Below are the code and all the weights of a small trained network. Each question names an input and a class and asks about switching units off, where a switched-off unit gives its printed mean instead of its output.

import numpy as np


def w(rows, s, z=0):
    codes = np.array(rows[::2]) - 128.0
    scale = np.full(codes.shape[1], s)
    scale[-1] = z or s
    return codes * scale


def norm(h):
    return h / np.sqrt((h * h).mean(-1, keepdims=True) + 1e-5)


def f(y):
    return np.maximum(y, 0)


def log_softmax(a):
    a = a - a.max(-1, keepdims=True)
    return a - np.log(np.exp(a).sum(-1, keepdims=True))


def net(x, mask):
    res = np.array(x, float).reshape(1, 8) / 4 @ E
    u = 0
    for l in range(2):
        y = f(norm(res) @ A[l][:, :-1].T + A[l][:, -1])
        res = res + np.where(mask[u : u + 16], y, B[l][:, -1]) @ B[l][:, :-1]
        u += 16
    return log_softmax(norm(res)[-1] @ U[:, :-1].T + U[:, -1])


A, B = {}, {}
E = w([
[86,92,223,158,93],'x0',
[128,239,177,63,105],'x1',
[190,195,75,151,75],'x2',
[158,94,120,186,41],'x3',
[100,148,186,55,146],'x4',
[163,104,86,2,124],'x5',
[30,222,72,94,89],'x6',
[150,173,138,118,217],'x7',
],0.007)
A[0] = w([
[158,110,217,107,47,194],'L0N1',
[93,251,147,197,71,196],'L0N2',
[129,145,131,73,110,8],'L0N3',
[101,78,117,79,46,46],'L0N4',
[115,131,74,176,195,128],'L0N5',
[147,62,98,176,153,48],'L0N6',
[200,169,108,101,242,144],'L0N7',
[81,132,135,72,204,102],'L0N8',
[164,149,68,141,85,68],'L0N9',
[161,104,187,228,122,129],'L0N10',
[151,120,96,84,140,65],'L0N11',
[173,115,165,136,71,83],'L0N12',
[122,79,102,208,138,45],'L0N13',
[94,154,216,111,175,70],'L0N14',
[102,188,101,130,104,3],'L0N15',
[143,162,99,70,75,118],'L0N16',
],0.017,0.0034)
B[0] = w([
[160,134,214,213,55,212],'L0N1',
[104,249,153,47,24,245],'L0N2',
[153,107,179,178,116,153],'L0N3',
[203,16,75,101,133,171],'L0N4',
[180,137,141,213,98,185],'L0N5',
[82,169,64,217,103,192],'L0N6',
[202,137,54,79,24,214],'L0N7',
[121,188,123,59,212,199],'L0N8',
[82,73,194,67,123,169],'L0N9',
[149,88,254,168,185,228],'L0N10',
[169,141,123,117,96,158],'L0N11',
[80,204,125,162,146,171],'L0N12',
[109,84,138,208,171,197],'L0N13',
[88,107,171,39,194,198],'L0N14',
[140,66,91,67,83,161],'L0N15',
[140,58,99,165,93,180],'L0N16',
],0.023,0.011)
A[1] = w([
[170,139,59,94,146,234],'L1N1',
[177,197,118,124,79,135],'L1N2',
[145,96,102,242,139,102],'L1N3',
[94,121,61,223,195,44],'L1N4',
[125,169,130,72,41,101],'L1N5',
[128,192,67,125,57,4],'L1N6',
[178,170,11,140,129,95],'L1N7',
[189,148,132,133,114,123],'L1N8',
[228,155,184,121,221,105],'L1N9',
[122,81,59,140,160,47],'L1N10',
[140,146,148,34,179,77],'L1N11',
[50,204,96,37,162,120],'L1N12',
[96,73,71,110,131,73],'L1N13',
[37,155,184,245,130,150],'L1N14',
[84,202,86,121,181,46],'L1N15',
[146,75,62,249,156,97],'L1N16',
],0.015,0.0027)
B[1] = w([
[9,172,140,126,125,183],'L1N1',
[119,57,116,145,90,210],'L1N2',
[228,148,10,172,126,216],'L1N3',
[188,139,51,246,168,174],'L1N4',
[100,149,42,201,97,236],'L1N5',
[174,30,140,80,64,189],'L1N6',
[105,146,171,124,31,177],'L1N7',
[73,136,141,166,86,170],'L1N8',
[76,18,143,126,36,181],'L1N9',
[69,36,173,138,127,142],'L1N10',
[58,77,110,153,203,189],'L1N11',
[126,189,38,183,217,200],'L1N12',
[68,94,212,156,141,140],'L1N13',
[255,243,190,61,141,251],'L1N14',
[111,239,86,168,162,144],'L1N15',
[144,26,26,192,163,216],'L1N16',
],0.023,0.011)
U = w([
[203,91,118,220,162,138],'0',
[33,189,74,72,197,112],'1',
[81,46,155,91,181,127],'2',
[153,202,252,138,114,136],'3',
[103,120,71,120,14,176],'4',
[158,136,132,64,153,10],'5',
],0.018,0.014)

Each question gives the input, the list of numbers given to net, and the class t.
The units are the neurons (one row each of A and B). Each row of codes is followed by its name. A weight is (code - 128) times the scale printed after its matrix; where a second scale follows, it is the last column's (A, B and U).
mask holds one flag per neuron, layer by layer. A switched-off neuron (its flag False) gives its mean, the last column of its row in B, instead of its output. The means were averaged over made-up inputs and are rounded, as every weight is.
A unit's drop is (log p(t) with every unit on - log p(t) with that unit switched off) / (log p(t) with every unit on - log p(t) with every unit switched off).
The circuit of an input: a set's keep is (log p(t) with only the set's units on - log p(t) with every unit switched off) / (log p(t) with every unit on - log p(t) with every unit switched off). Starting from the 12 units with the biggest drops (on a tie, the unit counted first), units are removed one at a time, each time the one whose removal leaves the highest keep (on an exact tie, the one counted first), for as long as the keep stays at least 0.8.
circuit, biggest first: the units of the circuit, biggest drop first
most important unit: the unit with the biggest drop
top k neurons: the k neurons with the biggest drops, biggest first
k most important neurons of layer l: the k neurons of layer l with the biggest drops, biggest first
drop of u: that unit's drop, to one decimal
input [1,-4,-6,4,1,8,-1,-8], class 0: top 2 neurons : (L0N2; L0N7)
input [4,-6,-3,3,6,7,8,-2], class 0: circuit, biggest first : (L0N2)
input [5,7,-2,1,5,1,-2,7], class 1: circuit, biggest first : (L0N14; L1N12)
input [0,7,4,-6,6,-7,-5,-4], class 3: 2 most important neurons of layer 0 : (L0N1; L0N14)
input [-1,-4,-8,6,0,2,6,-3], class 0: 2 most important neurons of layer 0 : (L0N2; L0N7)
input [-2,-3,1,-1,-7,7,5,-5], class 2: 3 most important neurons of layer 0 : (L0N2; L0N9; L0N7)
input [6,-6,-7,1,-3,2,8,1], class 0: 3 most important neurons of layer 0 : (L0N2; L0N7; L0N14)
input [0,-5,-5,-1,5,-2,-4,4], class 2: top 2 neurons : (L0N14; L0N8)
input [-7,1,-8,1,-5,2,-7,2], class 4: top 2 neurons : (L0N7; L1N7)
input [7,-6,8,-4,7,4,-1,-5], class 0: 2 most important neurons of layer 0 : (L0N2; L0N4)
input [0,5,-4,1,-1,2,6,1], class 1: 3 most important neurons of layer 0 : (L0N8; L0N1; L0N7)
input [6,3,0,-8,-7,1,-6,0], class 2: top 2 neurons : (L0N14; L1N9)
input [1,8,-2,5,6,-3,-1,-3], class 3: 2 most important neurons of layer 0 : (L0N1; L0N7)
input [1,5,-1,-8,5,5,-2,-6], class 2: most important unit : L0N2
input [-6,5,-1,-3,8,-6,0,8], class 1: top 2 neurons : (L0N14; L0N8)
input [-4,0,0,5,2,3,-1,-8], class 0: top 2 neurons : (L0N2; L0N7)
input [2,6,1,-7,-7,0,-7,2], class 4: drop of L0N7 : 2.2
input [0,3,-6,-5,1,7,1,-7], class 2: drop of L0N2 : 0.1
input [0,7,-6,-1,0,4,3,-5], class 2: drop of L0N2 : 0.2
input [-6,7,5,4,-5,-6,-8,-1], class 3: most important unit : L0N10
